In the rows, zero is written as 128.
Known rows:
[143 115 128 131 127 101 121 138 143 126  98 143 131 136 124  91 118 117
 135 138 135 122 107 144 112 107 135 115 131 128 128 148 127 136 142 134
 129 134 117 110 117 125 129 137 127 107 133 128 131] : K374
[145 120 123 134 129 100 122 144 140 125  94 139 132 135 117 106 118 121
 139 144 127 117 103 141 112 109 127 112 126 135 129 147 127 133 139 139
 136 130 110 100 109 121 121 148 128 106 125 127 131] : K452
[151 126 113 142 136 106 129 126 146 136 111 142 125 118 112 123 112 116
 138 153 134 116 126 154 107 106 127 107 107 148 131 125 136 166 134 140
 125 125  92 113 112 128 130 140 136 122 140 121 115] : K526
[174  92 130 120 117  93 112 123 170 135  90 137 165 132 130 115 178 144
 149 116 149 143 104 153 158 141 138 106 121 120  94 156 119 159 144 168
 134 128 157 137 125 113 132 167 106  89 173 164 125] : K312
[145 106 136 121 128  94 114 130 141 133 103 149 127 129 112  93 126 109
 128 134 138 127 122 142 100 113 131 119 136 127 118 142 119 133 134 129
 113 144 114 123 130 125 139 117 113 113 144 124 133] : K558
[174  92 137 117 114  94 111 127 168 129  92 141 167 136 135 117 179 142
 148 114 149 145 106 154 158 141 138 108 117 115  93 156 124 160 145 168
 132 129 160 144 125 115 131 165 103  88 172 162 126] : K268
[178 107 136 108 109 107 100 125 155 125  92 124 167 130 114 143 181 162
 135 122 136 132 110 143 151 142 123 108 120 114  87 141 118 153 134 155
 137 138 155 140 118  97 136 173 112  80 165 172 120] : K433
[130 113 151 112 148 126 107 117 126 126 136 123 127 114 114 107 125 136
 119 142 139 111 130 150 110 119 119 116 127 161 115 117 125 168 104 121
 111 133 117 144 127 126 147 127 124 123 155 125 118] : K596
[156 122 135 118 137 123 116 115 152 136 128 120 141 119 122 147 145 145
 134 143 141 122 125 158 142 130 120 112 100 143 109 116 137 185 115 137
 133 126 134 148 122 114 145 158 138 109 147 150 115] : K234
[147 115 163 165 121  89 123 114  73  57 124 121 134 116 134 132 146 156
 130 129 152  87 129 160 108  82 107 116 102 101 130 120  99 156  92 143
 123  89 115 124  97 121 134 125 135 142 142 103  89] : K947
[179 102 141 109 114 101 101 127 157 123  95 127 167 136 116 143 176 162
 142 124 136 130 114 144 154 141 128 109 124 121  87 137 114 154 130 158
 141 130 156 141 123  94 137 176 112  81 157 173 123] : K841
[152 128 160 187 135  83 117 129  87  65 128 103 134 118 127 124 139 155
 123 141 143  84 143 165 100  81  78 111  93 104 122 118  93 155 114 154
 101  81 143 140 119 121 146 135 142 136 139  91 103] : K940
[ 94 133 157 152 168 148 127 116 116 160 138 113 102 153 143  97  75  78
 115 162 137 103 118 151  88  72 131 122 110 123 181 114 148 115 103 103
 131 127 108 104 109 143 136  92 173 145 106  85 135] : K991
[147 144 146 144 137  99 104 157 146 117 122 105 132 135 116 102 118 131
 111 155 120 112 142 144 102 104  84 116 122 126 112 131 112 130 154 137
 102 120 165 146 144 110 149 151 144  97 122 118 149] : K690
[155 120 141 120 132 123 116 122 138 131 126 120 140 121 126 139 141 142
 132 144 133 116 127 153 132 118 119 110 104 140 114 117 136 173 115 137
 129 124 126 146 113 114 138 149 134 112 145 138 118] : K681
[129 121 129 142 155 123 124 113 151 145 119 129 129 133 128 112 113 114
 132 148 148 116 116 162 123 112 133 109 106 139 141 127 141 160 125 134
 135 121 120 117 119 137 138 137 142 126 150 119 114] : K730
[137 139 139 115 146 128 120 122 142 133 145 131 123 121 125 132 115 131
 120 153 140 115 132 148 127 117 124 119 108 153 126 111 141 173 115 117
 131 126 119 137 121 121 143 144 145 120 135 132 118] : K155
[168  96 141 122 124 100 108 113 168 135 109 148 164 127 136 146 175 127
 153 127 151 146 128 171 159 146 134 109  90 113  93 126 139 198 142 172
 129 131 151 166 126 128 142 155  98 110 184 145 106] : K557
[110 138 158 113 128 124 120 153  96 119 136 126  98 136 133  81  74 103
 110 154 117 109 117 124  79  72 118 132 140 134 151 126 135 107 116  92
 117 147 101 117 105 121 130  97 154 123  81 103 156] : K600
[142 127 149 111 127 110 110 139 133 116 120 131 130 133 122 112 125 130
 122 141 129 117 116 134 117 115 124 122 134 131 118 132 125 129 126 116
 133 136 127 125 119 113 136 140 133 103 124 135 131] : K437

Facts:
ψ (each to the one after it):
K801 ψ K906 ψ K226
K677 ψ K913 ψ K270
K387 ψ K915
K12 ψ K786 ψ K953 ψ K268
K807 ψ K564 ψ K176 ψ K312
K408 ψ K93 ψ K198 ψ K782 ψ K165 ψ K666 ψ K972
K502 ψ K453 ψ K317
K507 ψ K791
K338 ψ K403 ψ K681 ψ K231
K699 ψ K353 ψ K567
K929 ψ K549 ψ K366 ψ K412
K816 ψ K232 ψ K363
K375 ψ K637 ψ K521
K183 ψ K468 ψ K144 ψ K234 ψ K298
K740 ψ K633 ψ K961
K667 ψ K60
K296 ψ K18 ψ K590 ψ K67 ψ K328 ψ K433
K991 ψ K104 ψ K889 ψ K128 ψ K652
K114 ψ K552 ψ K733
K916 ψ K557
K137 ψ K919 ψ K642 ψ K841
K600 ψ K347 ψ K644 ψ K181
K62 ψ K568 ψ K659
K391 ψ K64
K64 ξ [K917,K637]
K637 ξ [K46]
K232 ξ [K46,K185,K731,K590]
K801 ξ [K791]
K412 ξ [K972]
K730 ξ [K298,K558]
K985 ξ [K468]
K363 ξ [K917]
K268 ξ [K731]
K351 ξ [K46,K666,K29]
K564 ξ [K770]
K60 ξ [K347,K699]
K552 ξ [K46,K334]
K677 ξ [K46]
K698 ξ [K557,K453]
K724 ξ [K412]
K271 ξ [K46,K29]
K718 ξ [K46,K347]
K452 ξ [K526]
K502 ξ [K558]
K557 ξ [K46,K770,K731]
K567 ξ [K967]
K366 ξ [K677,K468,K232]
K334 ξ [K791,K46]
K693 ξ [K791]
K374 ξ [K271]
K526 ξ [K29]
K845 ξ [K596]
K741 ξ [K713,K770]
K231 ξ [K468,K502]
K699 ξ [K46]
K67 ξ [K677]
K816 ξ [K845,K693,K334]
K732 ξ [K46,K713,K558]
K221 ξ [K874,K557,K12]
K791 ξ [K46]
K590 ξ [K917]
K628 ξ [K557,K347]
K731 ξ [K46,K677]
K468 ξ [K46,K29]
K298 ξ [K666]
K312 ξ [K185]
K183 ξ [K46,K770]
K713 ξ [K46,K334,K468]
K185 ξ [K46]
K991 ξ [K666,K347,K972]
K114 ξ [K46,K816,K677]
K953 ξ [K347]
K137 ξ [K677,K64]
K548 ξ [K677]
K558 ξ [K46]
K822 ξ [K791]
K516 ξ [K232]
K391 ξ [K29,K232]
K637 φ K845,K886
K403 φ K562,K72
K104 φ K886
K563 φ K226,K410
K730 φ K226,K437
K353 φ K264
K347 φ K562,K366
K363 φ K46,K463
K234 φ K713,K298
K552 φ K628,K264
K510 φ K881,K964
K915 φ K328,K264
K778 φ K571
K685 φ K412,K521
K387 φ K913,K567
K889 φ K990,K370
K870 φ K375
K22 φ K270,K264
K271 φ K164,K740
K287 φ K985
K666 φ K659
K408 φ K824,K740,K667
K507 φ K452,K198
K557 φ K953
K642 φ K845,K128
K526 φ K843
K144 φ K733
K741 φ K917,K270
K737 φ K886,K391
K699 φ K146,K549
K155 φ K917,K913
K929 φ K733
K816 φ K326,K972
K796 φ K974,K326
K596 φ K60
K517 φ K351,K690
K940 φ K916,K351
K399 φ K791,K281
K681 φ K29
K919 φ K55
K18 φ K916,K549,K198,K667
K176 φ K713,K55,K521
K336 φ K830
K282 φ K165,K847
K183 φ K317,K312,K921
K949 φ K185,K628
K909 φ K568
K401 φ K767,K181
K961 φ K733
K409 φ K916,K549,K824,K972
K296 φ K164
K874 φ K786,K351,K634,K35
K891 φ K338,K567,K782
K170 φ K845,K165,K452,K35
K991 φ K453
K633 φ K67
K137 φ K733,K433,K590
K548 φ K31
K484 φ K93
K947 φ K916
K652 φ K807,K281,K792,K72
K62 φ K690

Rows:
No name comes twice in this set of rows, the named rows included.
[ 93 119 159 116 140 126 118 143  99 124 123 128  99 139 136  44  70  94
 117 142 131 116 107 136  77  75 126 130 149 141 153 145 134 121 120 104
 109 146 104 113 115 144 138  87 141 128 105 101 157] => K801
[192 134 158 119 122 119 106 118 134 164 124 135 182 164 127 147 177 178
 108  94 124  90 162 197 154  99 178  84 132 142  89  97 136 202 149 170
 151 101 124 155 111  76 116 172  98  79 194 151 118] => K915
[190 136 119  96  61 141  80 109 140 132  59  90 171 115 104 135 183 167
 123 109 133 145 115 133 133 134 106  84  94  93 103 136 140 145 147 125
 110 181 164 132  83 110 131 157 127  51 227 165  85] => K733
[116 125 136 133 129 119 135 159 113 133 118 133 103 139 142  60  73  82
 126 158 116 116  98 130  82  70 131 119 135 142 169 148 141 105 134 116
 117 135  86  97  88 142 109 100 139 128  88  88 155] => K391
[119 183 133 112  79 183 102 123  78 138 112  76 100 107 127  84  77 113
  91 148 115 118 129 124  60  62  93  96  85 117 175 107 173 129 125  59
  81 189  98 116  50 148 127  74 176 104 175  85  97] => K929
[125 112 168 151 122 104 135 110  47  60 136 130 113 115 146 120 119 140
 131 134 147  85 115 151  90  64 115 130 108 105 153 115 115 148  69 125
 124 104  83 116  81 129 133  93 148 158 116  93 101] => K18
[114 161 150 161 154 126 121 159 112 128 155  88  96 128 130  85  61 104
  98 179 111  96 154 150  71  61  70 122 101 147 145 110 134 139 139 116
  81 110 132 149 128 134 152 110 176 131  91  78 157] => K62
[172 108 136 109 120 107 105 125 165 124  99 124 164 134 121 142 172 162
 143 125 141 133 109 149 163 145 126 112 118 126  91 143 121 163 133 157
 148 128 161 137 125  98 142 183 126  87 155 177 125] => K567
[133 127 154 119 125 114 113 149 117 119 123 120 122 135 125 101 108 123
 118 147 120 115 121 132 100  94 114 123 132 128 127 133 126 124 125 119
 119 136 126 127 115 112 137 124 143 109 105 122 149] => K786
[108 133 159 102 126 127 130 142  93 114 140 136  95 131 139  92  77 105
 116 152 128 112 112 123  85  78 129 139 137 134 152 126 137 114  97  85
 126 149  85 108 102 124 132  94 157 129  81 112 150] => K740
[161 108 148 108 121 111 103 139 143 125 106 122 152 134 119 131 154 146
 133 135 125 126 110 141 135 128 121 115 127 127 105 136 123 141 126 143
 133 135 139 137 115 104 134 156 116  93 136 149 131] => K128
[144 106 144 115 123  95 120 139 143 126 119 154 130 129 132  87 130 105
 128 133 140 135 121 139 115 114 135 121 128 124 120 144 128 134 139 128
 115 140 123 131 125 132 131 121 110 112 142 122 132] => K731
[115 124 175 150 116  96 128 140  47  65 127 121  99 131 143  86  96 126
 116 138 134  88 117 134  69  49 106 137 132  95 153 129 103 107  93 112
 113 119  97 109  94 123 132  85 156 143  86  89 134] => K916

Now the same objects, written a new way:
Known rows:
[ 96 139 183  89 121 146 165 122 105 104 109 134 133 107 162 160 138 136
  84 125 114 181  70 118 134 152 110 125 112 157  92  96  95 105  93  92
 118] : K681
[128 138 146 126 130 109 162 107  93 135  94 135  74 115 122 208 110 111
 100 124 155 142  85 142 141 159  47 162  73 145 121 110  83 112  41  96
 157] : K791
[111 127 160 116 104 145 159 118 126  84 101 129 108 108 126 165 124 127
  81 128 110 158  70 121 143 148 127 111 122 135 103  93 101  95  88  78
 140] : K889
[114 137 157 107 102 104 146 120  75  89 103 129 102 131 133 193 135  95
  84 127 129 138  94 114 138 160 120 107  83 130  96 131 106 107  71  86
 139] : K452
[113 133 157 101 109 121 155 120  96  80 101 133 103 125 140 191 141 106
  82 130 128 139  84 120 137 164 114 109  96 135  96 121 107 114  76  79
 140] : K374
[133 135 138 138 148 110 180 113  68 111 111 147  88 154 139 191 146 105
  90  93 164 161  70 124 133 192 127 107  86 142 116 138  85 113  67 125
 173] : K807
[106 135 182  87  73 125 123 122  92 103 125 113 106  93 119 173 109 128
  97 143 101 136 100 101 119 125 116 106 107 102 103  97 112  58  70  80
 117] : K412
[129 139 127 131 147 117 179 122  84  90 127 148  86 155 136 191 141 103
  82 116 159 168  63 130 124 198 116 116  94 157 116 138  92 115  68  98
 184] : K502
[106 128 152 104 110 141 159 120 105  76  93 143 107 130 141 203 148 110
  82 124 119 145  71 121 151 163 124 105 115 146  98 105  97 119  87  78
 134] : K170
[119 139 142 121 124 131 166 127  92  95 125 142  95 131 135 187 134 122
  84 120 143 160  70 122 126 172 115 111 108 133 108 118  94 100  72  89
 160] : K564
[115 127 158 109 111 127 157 119  96  90  93 143 105 121 138 193 147 113
  81 119 129 138  80 117 143 163 124 108 101 133 102 115 105 114  81  89
 134] : K862
[100 146 147  93 136 130 158 125 106  51  91 126 104 125 132 191 112  80
  93 148 131 131 103 151 155 162  86 127  98 156  82 108  92 126  58  61
 139] : K271
[107 120 158 124 107 129 172 134  85  89  74 120  86 126 138 193 127 118
  74  79 135 143  85  83 148 144 117 108  82  85  82 146  76 133  88  70
 152] : K31
[142 125 127 126 128 105 180 102  90 125  97 135  64 147 136 203 144 105
  84 118 132 177  43 128 141 195  87 130  73 177 142 132  91 116  69  98
 193] : K801
[113 132 154 100 107 141 160 120 114  75 113 148 102 119 141 192 145 118
  76 140 127 137  75 120 128 176 112 115 116 147 110 108 115 118  79  67
 138] : K741
[113 127 158 108 110 128 157 117  96  89  92 140 105 124 139 193 148 114
  82 120 128 139  79 114 142 163 128 106 102 132 101 114 105 114  82  87
 133] : K398
[108 135 182  89 133 104 157 123  66  91  98 128 134 113 159 154 135  91
  82 125 133 150  95 115 136 166 119 119  62 155  75 132 115 123  84 102
 119] : K29
[135 135 155 110 110 111 164 117  85  96  80 131  97 123 144 200 151 122
 104 105 137 122  85 118 131 162 119  95  89  86  96 114 105 114  67 103
 140] : K437
[124 123 159 122 112 106 148 117  85 108  99 155 127 111 139 170 147 117
  77 122 137 142  82 120 133 155 127 120  76 142  98 116 130 110  85 104
 118] : K921
[116 130 164 111 110 115 152 116  79 102  92 140 104 124 139 198 145 112
  90 110 139 134  87 111 138 159 122 105  90 115  99 122 103 111  75 101
 127] : K562

Rows:
No name comes twice in this set of rows, the named rows included.
[104 162 210  70  58 112 146 105  87 116 120 127 127 120 151 178 134 151
  84 136 108 149 125 117 137 100 105 104 118 117 113 109  65  65  42 110
  88] => K67
[130 138 124 123 132 121 184 110  94  95 110 144  79 164 140 205 148 106
  81 124 132 183  46 138 144 191 102 117  99 182 129 129  79 114  69  88
 190] => K816
[118 132 156 109  96 110 147 118  79 101 103 138  99 129 131 201 141 109
  81 123 128 141  89 110 136 155 114 111  86 128 107 130 104 105  75  83
 137] => K845
[109 137 167 110 106 134 156 117 101 100 102 127 107 111 132 176 127 124
  94 122 117 153  79 115 140 147 125 110 116 125 102  99  96  91  82  93
 133] => K644
[116 138 145 118 138 142 174 110 125  85 112 146  91 118 129 187 118 116
  86 138 151 150  75 148 137 174  83 144 115 168 117 101  91 114  55  85
 156] => K552
[133 120 157  95  81 106 151 100 102 126  78 122  75 117 140 215 144 116
  84 132  93 153  60 112 144 161  71 131  69 156 130 115 111 115  74  71
 156] => K693
[112 129 165  95 115 142 141 147  63 110 143 146 115 111 153 172 126 142
  91 128 121 165  85  95 101 139  96 115  75 120  95 113 105  75  72  78
 127] => K953
[ 95 138 184  88  87 148 141 115 126  88 101 116 115  94 125 178 120 130
  98 140  89 145  84 120 145 132 126 108 139 119 101  70 100  76  85  79
 112] => K234
[107 138 153 107 126 110 145 126  76  77 104 132 100 121 125 188 109  85
  91 136 145 123 110 129 140 156  96 123  77 134  89 127 104 113  55  76
 135] => K351
[151 147 119 133 125 107 208 104 116  70 114 157 106 167 154 174 169 145
  65 125 146 184  58 167 125 177 119  93 105 155 129 132  86 120  48 100
 186] => K137
[127 188 148 109  85  84 151 124 123 123 126 110 131  97 121 182 138 138
  92 122 139 162  77 137 104 164 121 124 120  81  83 122 141 102  84  80
 151] => K590
[ 84 149 205  63  68 160 132 123 131  96  95 101 127  74 139 175 114 148
 110 137  72 146  92 112 145 105 114 108 143  91  79  59  94  70  88  68
  91] => K652
[126 137 149  97 114 138 176 117 109  70  78 134  97 130 154 205 159 128
 102 117 120 134  69 129 136 170 117  91 115 107  93  98 101 124  75  85
 145] => K563

The same objects again, as new rows of numbers:
Known rows:
[122  90 109 177  89  75 169 129  70 127 106 127 133  89 100 125 170  92
 123 144  89  50 119 129 163  84 144 156 170 133 130 117 115] : K338
[198 141 103 147  51  51 114 155 127 153  86 175 147 146 177 125 189  69
 159  80 114 101  72 124 128 171 205 136 185  92 153 166 110] : K412
[124 126 117 166  63  95 157 120  96 160  69 120 159 132 120 108 148 108
 146 152  77  68  99 138 104 118 145 108 150 131 121 133 105] : K552
[156 131 106 135  67  72 145 169 124 110  72 154 186 122 156 131 180  66
 149 109  96  69 124 109 152 135 132 128 163 113 116  97  85] : K733
[141 126 125 143  93  73 164 143  80 130  84 125 165 136 119 151 160  84
 149 135  94  81 138 129 139 128 130 149 129 116 152 143 106] : K778
[152 135 139 136  67  76 176 136  91 132  90 137 155 130 117 125 156  85
 168 124  84  65 131 133 149 114 123 151 137 110 157 147  96] : K693
[151 138 138 146  75  86 159 145 103 144  85 127 162 132 110 127 157  89
 153 127  99  83 133 125 150 112 118 156 146 125 161 152 116] : K985
[140 137 138 139  80  73 159 148  80 141  97 145 158 116 113 143 162  84
 156 140  96  82 142 120 141 129 140 163 150 109 169 130 100] : K29
[136 131 127 136  81  83 160 157  92 150  90 131 162 123 113 145 162  87
 149 116  74  93 127 135 190 119 153 147 120 120 146 137  75] : K886
[133 128 122 137  97  87 162 154  86 153  81 126 166 133 121 151 154  90
 146 127  83  92 130 133 181 124 156 143 108 123 138 137  72] : K737
[119  90 101 179 113  74 171 129  56 133  95 117 134  99 122 136 163 103
 126 155  94  41 115 125 146  95 140 162 160 142 123 118 119] : K296
[153 121 103 137  72  67 150 156 100 138  99 147 178 124 147 133 174  95
 148 100  87  86 101 114 131 122 145 131 158 102 135 136 109] : K226
[170 135 103 117  57  61 140 173 119 144  94 159 201 141 169 135 177  92
 162  78  84 106  92 109 120 142 147 119 153  88 136 144 102] : K841
[122  96 116 175  87  85 176 125  71 137  99 137 131  97  98 111 159  96
 124 142  92  41 116 120 158  82 140 160 174 138 128 117 116] : K677
[169 136 103 118  57  62 140 172 119 144  95 159 200 141 169 135 177  93
 162  78  84 106  92 108 121 143 147 118 153  89 137 144 102] : K181
[144 129 131 142  76  70 161 149  87 127  93 129 164 127 110 143 169  78
 151 124  84  83 136 132 151 123 130 154 142 112 158 141 107] : K36
[139 110 109 157  94  74 173 135  82 147  94 145 150 133 131 141 159 107
 129 124 104  63 108 123 130 105 144 139 160 131 128 122 104] : K557
[181 149  93  96  67  62 133 179 126 149  84 164 226 169 204 149 171 100
 174  65  96 121  85  98  94 165 148 102 134  75 133 156 102] : K652
[127  96 110 180  99  89 176 118  81 144  91 124 132 114 108 120 152 107
 119 149 107  44 115 126 152  78 133 150 162 151 123 126 117] : K183
[117  88 100 175 111  79 172 121  60 129  99 122 134 100 114 137 162 101
 122 153 101  45 122 127 147  90 144 150 159 136 125 121 120] : K387

Rows:
No name comes twice in this set of rows, the named rows included.
[150 139 139 147  76  85 154 148 105 150  88 129 162 125 110 128 157  90
 153 136 102  87 138 122 148 114 121 159 148 126 164 148 113] => K374
[126 143 138 146  52  79 152 139  88 137  78 115 168 130  98 133 167  79
 159 144  57  92 128 152 117 142 139 126 139 112 157 135 102] => K264
[150 113 116 161  74  80 167 139 103 147  98 135 153 125 122 121 164 106
 132 112  95  68 104 126 146  88 130 140 169 135 132 134 111] => K564
[134 102 101 158  96  72 162 139  80 137  93 134 159 117 132 138 163  98
 133 132  97  67 113 121 138 110 147 139 151 122 126 127 108] => K633
[181 134 131 180  63  64 128 131 109 141  78 138 106 136 117 124 182  53
 146 125 118  80 111 151 165 151 188 172 179 128 174 174 120] => K724
[148 125 133 147  77  62 163 155  87 131  91 129 165 127 111 140 169  80
 153 126  79  83 133 129 146 128 126 166 142 117 154 140 106] => K824
[117 108 103 148 101 105 166 144  81 171  80 150 153 124 129 121 143 106
 126 119  88  71 101 109 183 104 177 138 131 133 105 118  77] => K637
[126  85 113 183  90  65 171 135  72 132 103 129 135  92 100 122 169  94
 122 148  83  48 118 127 158  89 141 166 167 139 126 115 110] => K667
[140 140 132 146 101  81 146 148  91 162  89 134 165 110 122 148 151 101
 155 174 123  95 155 110 129 135 140 162 139 121 173 136 103] => K526
[123 101 123 169  95  56 197 132  55 138 122 158 122 117  97 166 177 104
 106 124  93  51 118 141 143  85 147 157 189 142 140  83  90] => K12
[126 104  97 152 100  89 160 148  87 161  88 136 156 114 134 136 155 107
 130 125  85  78 104 123 183 105 175 131 126 130 109 122  72] => K104

